[  9 -12  -6  -6   4  -8 -14  20  -6   4   2   1  10   8 -10   6  -8 -12
   2   5   4   2   3 -10   7  17  -6 -32  59  14  -1  -6]	1
[  1 -11   2   1 -24 -25   4 -22 -27   5  -9   3  22   6  -2  -8 -13 -37
  -3   0  19  22  -1  -8   7  25 -20 -26   9  -2 -15  -4]	1
[  9 -13  -4  -4   1 -22   1   1   1   5   7  -7  36 -10  -3  13  -6  -4
   2  12  19  31   2   1   1 -55  -1 -23  58  -7  10  -5]	2
[  5 -21  -2  -7 -10 -28  -5 -14  -8   7 -26  -2  25 -10 -11   6   0 -21
   7   7  24  41  10  -3  12   3 -12 -11  31   6 -17  -5]	1
[  7   2  -2  -5   5   2  -7  14  -8  -9   7 -11  12 -26  -2  13  -4   2
  20   4  -7  13   4  -6   2 -18   5 -46  23 -10   7   4]	2
[  9 -10  -4  -2 -25 -21 -13 -22  -6  13 -11   2  24 -22  -7  -6  -3 -16
  10   2  10  54   2  -1   3   3 -19  -4  17  18  -1 -11]	1
[  9 -24   3   2 -15  -9 -16  -9   8   0   7  -4  24 -29  -2  15  -1   5
  38   3  -6  69  16  -7 -26 -73  12  28  53   1  13 -41]	2
[ -2 -37   2  -5 -26 -10 -18   9 -16   4  -8 -25  25 -29   2   2  -4 -19
   6   0  28  70 -12 -10   1 -18 -10  54   0 -31   2 -13]	0
[ 15 -14  -7  -7 -24 -23 -12  -5 -15   2  -7 -16  37 -16 -12   7   1 -21
  -9   8  31  80  18  -4   3 -14 -18 -12  38   7   0  -6]	1
[  9 -11   0  -4 -29 -14 -15  -4 -26   8   0   0  38 -32 -16  -9  -7 -24
   9  -1  19  84  24  -5  -1 -24 -14   8  34   0   5 -23]	1
[  9  -4   0   1  10  -3 -20   9   0   4  -5   1   4  -4 -11   0  10 -11
  10   3   1  21  14  -5  -8 -27  -3   4  92 -15  -5 -11]	2
[ 15   2  -6  -3  -7 -14  -4 -16  16   4  11   3  25 -18  -9  24  -2  18
  30   4   4  54  29 -11 -27 -77  14  -2  57  -1  11 -38]	2
[  6 -12   1   2  10 -10  -4  -5  -2   6   7   3  16 -16  -2  11   5  -4
  14   5   5  -3   1  -2 -12 -26  -3 -32  61  -4   0 -17]	2
[ 10  -8   1   2 -30   3 -18  -3   5  -3   2 -16  23 -44  -1  12  -1   6
  50   2   1  79   8 -10 -30 -61   6  22  16 -17  24 -34]	2
[ 11  -6   0   0  10  -2  -3  -9   8  -2   5  -1   1  10   2   4   2  10
  12   9 -10 -18  -6   6  -8   0   2   3  29   3   1 -10]	2
[ -3 -31   1  -7 -29 -16 -15  14 -26   8  -9 -31  22 -35   0   8 -12 -45
   3   0  33  67  -1 -14  -7 -30  -7  28  17 -32  17 -33]	0
[ 15   2  -2   1 -20 -11   0  -8  22   6   3  -6  24 -18 -10   1  -5  -4
  13   0   4  70  20   6 -15 -14 -11  24  16   3 -13   5]	1
[  5 -14   0  -1  -5 -11  -6  11  -7   1  14  -5  19 -14   0  10  -3   7
  11  10   6  22   2  -7  20 -41   3 -21  21 -19   7 -14]	2
[  2 -15  -1  -4 -23 -11  -6  15 -16   4  -5  -9  19 -44   6  -3 -10 -26
   3   0  30  86   6  -9 -10 -67  -7  20  -6 -32  17 -29]	0
[-14 -49   6  -9  39 -20 -16  14 -37  11   4   4  12  31   1  -2  -5 -46
 -50   7  28 -98 -31  -6  41  43 -15 -52  86 -34 -19  -1]	0
[  2  -9  -3  -7 -30 -18 -19   8  -9   8 -21 -14  18 -38  -8  -6  -8 -35
   6  14  26  94   8  -8  -4 -37  -9  22   1 -12  18 -26]	0
[  5 -12   0  -2 -17 -15 -14  -3  -7   2  14 -14  20 -16   4  12  -6 -14
  18   2   3  23  -3  -5 -12 -36   1 -10  28  -8  28 -34]	2
[ 14 -17  -7   2 -30  -1 -12 -14  -6   3   9  -6  26 -27   0  11  -4  -2
  26   5   7  64  14  -1 -21 -40  -2  17  20  -2  24 -35]	2
---
[  3   3  -7  21   4  -1  14   7  28  -1 -16 -16  -5   0  -2  11  21  -6
   1  -2  -8  13   6   1   5 -18   9   0  10  -9   5 -19]	5
[ -3   3  -1 -10  -1  -8  15  16  -8   8   7   7   1 -15   3 -16 -34 -22
   1   6   2   4   0  -1 -11   9  23  -1  -3 -18   9 -10]	8
[  1  10  12 -20   2   8  -1  -3   5   5  -9   5   6  -2  -4 -23 -20 -18
 -21 -14   6   1   5  17   0 -45  43  -6  -8 -26  -4 -27]	8
[  5 -12 -13   6  -7  -6  -7  -4  47 -22  13  -9   5  13  19  15   0   5
 -22   1   8  -2   0  -5  -2   1 -22   9  -2  20  15  12]	7
[  2 -10 -11   4   7   2 -10  15  17  -6   6   2  -5 -23   1 -23  15  14
 -43   4  -4  -1 -13  14   6 -11  -5  -1   4   3  -8 -17]	7
[  6  -5  -8  10   8   3  -7   4  10  -4  13  -1  15   3   7   6 -14 -11
 -35 -13  -5  10 -13  -3 -18 -20  26  -3   2 -11  -1 -13]	8
[ -8   0   5 -22  -1   6  -3  13  12 -10   1   8  -4  -6   4 -38 -18  -8
 -59   2 -26   6  -4   9   9 -18  20  -9   0 -18 -12 -14]	8
[ 13 -11   3 -15  16 -26 -35  10  12  12   7  -9   7 -15  -1  -9 -18  -9
 -51   1  -8   5 -13   0   6 -14  -2  12 -21  15   7   0]	8
[  1   0  -4   6   9   0 -13  22  10   4  20   7  -8  -9   6   4  -9  18
 -37  -1 -15  -7  -4  -4   7  11  -7   6  -7   5  -2  -1]	7
[ 11  -7  13  34   7 -15  11  10   4  14  -3  -8 -12 -35  -4  -2 -21  -8
  25   6 -33   3  21  -5 -14  15   9   7 -17 -15   1 -14]	5
[ 17  -6  -4  52  15 -16  -7  -6   4  -8   6   5  -9   1   2  35  -3   2
  17   6 -27   6   5  -9 -19 -30   2  11   9 -11  17 -21]	5
[ -6  -8   4  17   2 -14  -6  -1  -7  -2   8  -3   4 -10   1  12 -15 -12
   6  -4 -18   0   5  -8   1  -1  -7   7 -10  -5   5 -11]	5
[  2   2  -2   7  24  -2 -19   2  -1   8  12  -4  -6 -21   3 -11 -12   1
 -21   7 -22 -13  -9  -1   9  20 -24  11 -28  18  12   6]	7
[  5   4  -9  33  13  -7 -35   7  30  -7   8 -12 -14 -12  -8  21   4  21
 -24  13 -25   3  -6 -11  14  -4 -60  -3   2  19 -10  10]	7
[  4  11 -10  -6   7   5  -6  25  18  -7   8   7 -14 -11   2 -32 -19   8
 -63   5 -11  -1 -15   9  15  -4   5  -8   0   2  -8  -6]	8
[-4  1 11  1  0 11 12  3  1 -5 -9  3 -5 -5 -1 15  4  0 23 -5  8 -5 10 -9
 -9 13  3 11  3 19  1  0]	5
[ 10  -8   7  13   4 -13  23  -3  -6  10  -4   4   7  -6   0 -15 -20 -17
  29 -11  -7   9  10   2 -22   4  35  -7  -8 -32   4 -26]	5
[  6  -2 -12  50   2 -17   4  -8 -10  -6  14   2   7  -7   6   7 -27 -17
  16  -8 -10   1  -2 -16 -24   7   2  11   3 -16  -1 -24]	5
